Below is a small trained network, with its code and all its weights. Each question gives an input and a target symbol and asks what happens when units are switched off, that is, made to give their printed mean instead of their output.

import numpy as np


def w(rows, s, z=0):
    codes = np.array(rows[::2]) - 128.0
    scale = np.full(codes.shape[1], s)
    scale[-1] = z or s
    return codes * scale


def norm(h):
    return h / np.sqrt((h * h).mean(-1, keepdims=True) + 1e-5)


def f(y):
    return np.maximum(y, 0)


def softmax(a):
    e = np.exp(a - a.max(-1, keepdims=True))
    return e / e.sum(-1, keepdims=True)


def log_softmax(a):
    a = a - a.max(-1, keepdims=True)
    return a - np.log(np.exp(a).sum(-1, keepdims=True))


def net(x, mask):
    ids = ['αβγδεηλμξπτφψω'.index(c) for c in x.split()]
    T = len(ids)
    res = E[ids] + P[:T]
    u = 0
    for l in range(3):
        q, k, v = (norm(res) @ M[l].T for M in (Q, K, V))
        z = softmax(np.where(np.tri(T) > 0, q @ k.T / 3**0.5, -1e9)) @ v
        res = res + np.where(mask[u], z, O[l][:, -1]) @ O[l][:, :-1]
        u += 1
        y = f(norm(res) @ A[l][:, :-1].T + A[l][:, -1])
        res = res + np.where(mask[u : u + 4], y, B[l][:, -1]) @ B[l][:, :-1]
        u += 4
    return log_softmax(norm(res)[-1] @ U[:, :-1].T + U[:, -1])


Q, K, V, O, A, B = {}, {}, {}, {}, {}, {}
E = w([
[185,203,132,113],'α',
[110,171,181,133],'β',
[150,114,156,151],'γ',
[138,108,148,127],'δ',
[74,115,159,145],'ε',
[164,158,147,161],'η',
[151,66,118,109],'λ',
[124,194,195,128],'μ',
[84,195,23,2],'ξ',
[179,144,133,127],'π',
[163,142,142,111],'τ',
[178,192,138,113],'φ',
[63,90,174,127],'ψ',
[113,68,107,128],'ω',
],0.011)
P = w([
[152,140,110,168],'0',
[131,233,30,209],'1',
[92,196,97,234],'2',
[98,165,254,112],'3',
[131,113,94,33],'4',
[162,70,36,130],'5',
[125,123,153,141],'6',
[88,41,104,171],'7',
[142,114,125,94],'8',
],0.0037)
Q[0] = w([
[202,65,1,158],'L0H1',
[104,76,235,117],'L0H1',
[133,119,20,205],'L0H1',
],0.0058)
K[0] = w([
[99,109,254,160],'L0H1',
[153,214,64,116],'L0H1',
[186,113,208,93],'L0H1',
],0.0076)
V[0] = w([
[166,121,254,215],'L0H1',
[62,72,212,78],'L0H1',
[73,198,163,120],'L0H1',
],0.0066)
O[0] = w([
[119,140,253,213,250],'L0H1',
[88,139,148,120,53],'L0H1',
[82,178,48,195,50],'L0H1',
],0.0074,0.0027)
A[0] = w([
[92,208,85,72,123],'L0N1',
[112,2,148,97,224],'L0N2',
[180,124,175,160,61],'L0N3',
[232,118,179,92,254],'L0N4',
],0.0064,0.0031)
B[0] = w([
[108,55,12,163,149],'L0N1',
[148,101,157,225,235],'L0N2',
[88,164,72,60,167],'L0N3',
[144,73,116,254,254],'L0N4',
],0.006,0.0074)
Q[1] = w([
[157,95,126,254],'L1H1',
[221,28,192,252],'L1H1',
[188,90,9,173],'L1H1',
],0.0047)
K[1] = w([
[99,144,1,50],'L1H1',
[96,117,65,77],'L1H1',
[103,203,122,65],'L1H1',
],0.0081)
V[1] = w([
[87,67,152,253],'L1H1',
[34,220,189,77],'L1H1',
[77,168,105,57],'L1H1',
],0.0057)
O[1] = w([
[69,201,226,3,254],'L1H1',
[17,28,184,156,31],'L1H1',
[117,90,66,164,36],'L1H1',
],0.0045,0.0056)
A[1] = w([
[82,83,131,118,44],'L1N1',
[65,147,138,96,201],'L1N2',
[49,2,176,111,77],'L1N3',
[154,152,165,94,3],'L1N4',
],0.0075,0.0014)
B[1] = w([
[103,217,136,54,135],'L1N1',
[108,126,19,68,201],'L1N2',
[254,149,89,126,252],'L1N3',
[214,151,153,131,228],'L1N4',
],0.0049,0.0016)
Q[2] = w([
[116,55,68,120],'L2H1',
[154,51,112,65],'L2H1',
[94,60,35,1],'L2H1',
],0.0069)
K[2] = w([
[79,120,56,140],'L2H1',
[88,216,55,3],'L2H1',
[2,205,65,86],'L2H1',
],0.0071)
V[2] = w([
[43,81,130,1],'L2H1',
[161,42,217,115],'L2H1',
[141,1,117,142],'L2H1',
],0.0048)
O[2] = w([
[137,106,219,125,3],'L2H1',
[146,123,122,19,206],'L2H1',
[253,111,169,27,128],'L2H1',
],0.007,0.0045)
A[2] = w([
[49,137,38,20,197],'L2N1',
[68,175,118,134,2],'L2N2',
[84,121,2,109,116],'L2N3',
[251,96,127,102,171],'L2N4',
],0.0069,0.0019)
B[2] = w([
[225,92,91,254,164],'L2N1',
[103,184,129,114,140],'L2N2',
[192,203,28,179,162],'L2N3',
[49,214,106,81,254],'L2N4',
],0.0068,0.0063)
U = w([
[141,147,35,151,174],'α',
[188,60,139,174,219],'β',
[76,144,159,124,86],'γ',
[125,177,145,121,57],'δ',
[153,144,152,110,2],'ε',
[136,150,175,138,25],'η',
[44,177,165,141,114],'λ',
[130,91,119,119,85],'μ',
[85,118,159,107,76],'ξ',
[132,108,134,66,59],'π',
[242,140,155,16,222],'τ',
[79,137,159,123,92],'φ',
[158,152,255,162,174],'ψ',
[143,122,202,116,105],'ω',
],0.0087,0.0037)

Each question gives the input, a string of symbols that net reads in full, and the target symbol t.
The units are the heads (3 rows each of Q, K, V and O) and the neurons (one row each of A and B). Each row of codes is followed by its name. A weight is (code - 128) times the scale printed after its matrix; where a second scale follows, it is the last column's (O, A, B and U).
mask holds one flag per unit, layer by layer, with each layer's heads first. A switched-off unit (its flag False) gives its mean, the last column of its rows in O or B, instead of its output. The means were averaged over made-up inputs and are rounded, as every weight is.
A unit's drop is (log p(t) with every unit on - log p(t) with that unit switched off) / (log p(t) with every unit on - log p(t) with every unit switched off).
The circuit of an input: a set's keep is (log p(t) with only the set's units on - log p(t) with every unit switched off) / (log p(t) with every unit on - log p(t) with every unit switched off). Starting from the 12 units with the biggest drops (on a tie, the unit counted first), units are removed one at a time, each time the one whose removal leaves the highest keep (on an exact tie, the one counted first), for as long as the keep stays at least 0.8.
circuit, biggest first: the units of the circuit, biggest drop first
unit that matters most: the unit with the biggest drop
k most important neurons: the k neurons with the biggest drops, biggest first
top k neurons in layer l: the k neurons of layer l with the biggest drops, biggest first
drop of u: that unit's drop, to one decimal
input λ ω γ γ λ φ μ, target τ: unit that matters most : L0H1
input ξ μ λ φ α λ η, target α: circuit, biggest first : (L1H1, L0H1)
input λ λ α, target τ: circuit, biggest first : (L0H1, L2H1)
input λ λ ξ γ λ τ γ ψ, target α: top 2 neurons in layer 2 : (L2N4, L2N1)
input λ γ η δ ξ γ α, target α: circuit, biggest first : (L1H1, L0N2)
input λ η ε, target τ: top 3 neurons in layer 0 : (L0N4, L0N2, L0N3)
input β ξ π μ τ λ γ, target α: top 2 neurons in layer 0 : (L0N1, L0N3)
input λ γ π, target τ: circuit, biggest first : (L0H1, L2H1)
input λ β π, target τ: circuit, biggest first : (L2H1, L0N2)
input λ λ γ, target τ: circuit, biggest first : (L2H1, L0H1)
input γ γ τ ξ, target α: circuit, biggest first : (L2N1, L0N1)
input λ β δ, target τ: 2 most important neurons : (L0N2, L0N4)
input λ α β, target τ: 2 most important neurons : (L0N4, L0N2)
input λ γ λ λ δ η, target τ: circuit, biggest first : (L2H1)
input η τ γ λ γ β ω, target ψ: top 2 neurons in layer 0 : (L0N1, L0N2)
input μ λ γ λ λ λ η λ, target τ: 2 most important neurons : (L1N3, L0N4)
input η γ γ γ λ ξ λ λ ε, target α: top 2 neurons in layer 1 : (L1N1, L1N3)
input λ ξ β λ τ λ γ ε, target α: drop of L0H1 : 0.2
input ψ λ λ λ λ γ η, target τ: drop of L2H1 : 0.5
input γ ξ ε λ, target α: drop of L0H1 : 0.4
input λ γ ξ π τ, target α: drop of L1H1 : 0.4
input γ ξ μ, target α: circuit, biggest first : (L0H1)
input γ γ δ λ λ ξ λ φ, target α: top 2 neurons in layer 2 : (L2N4, L2N1)
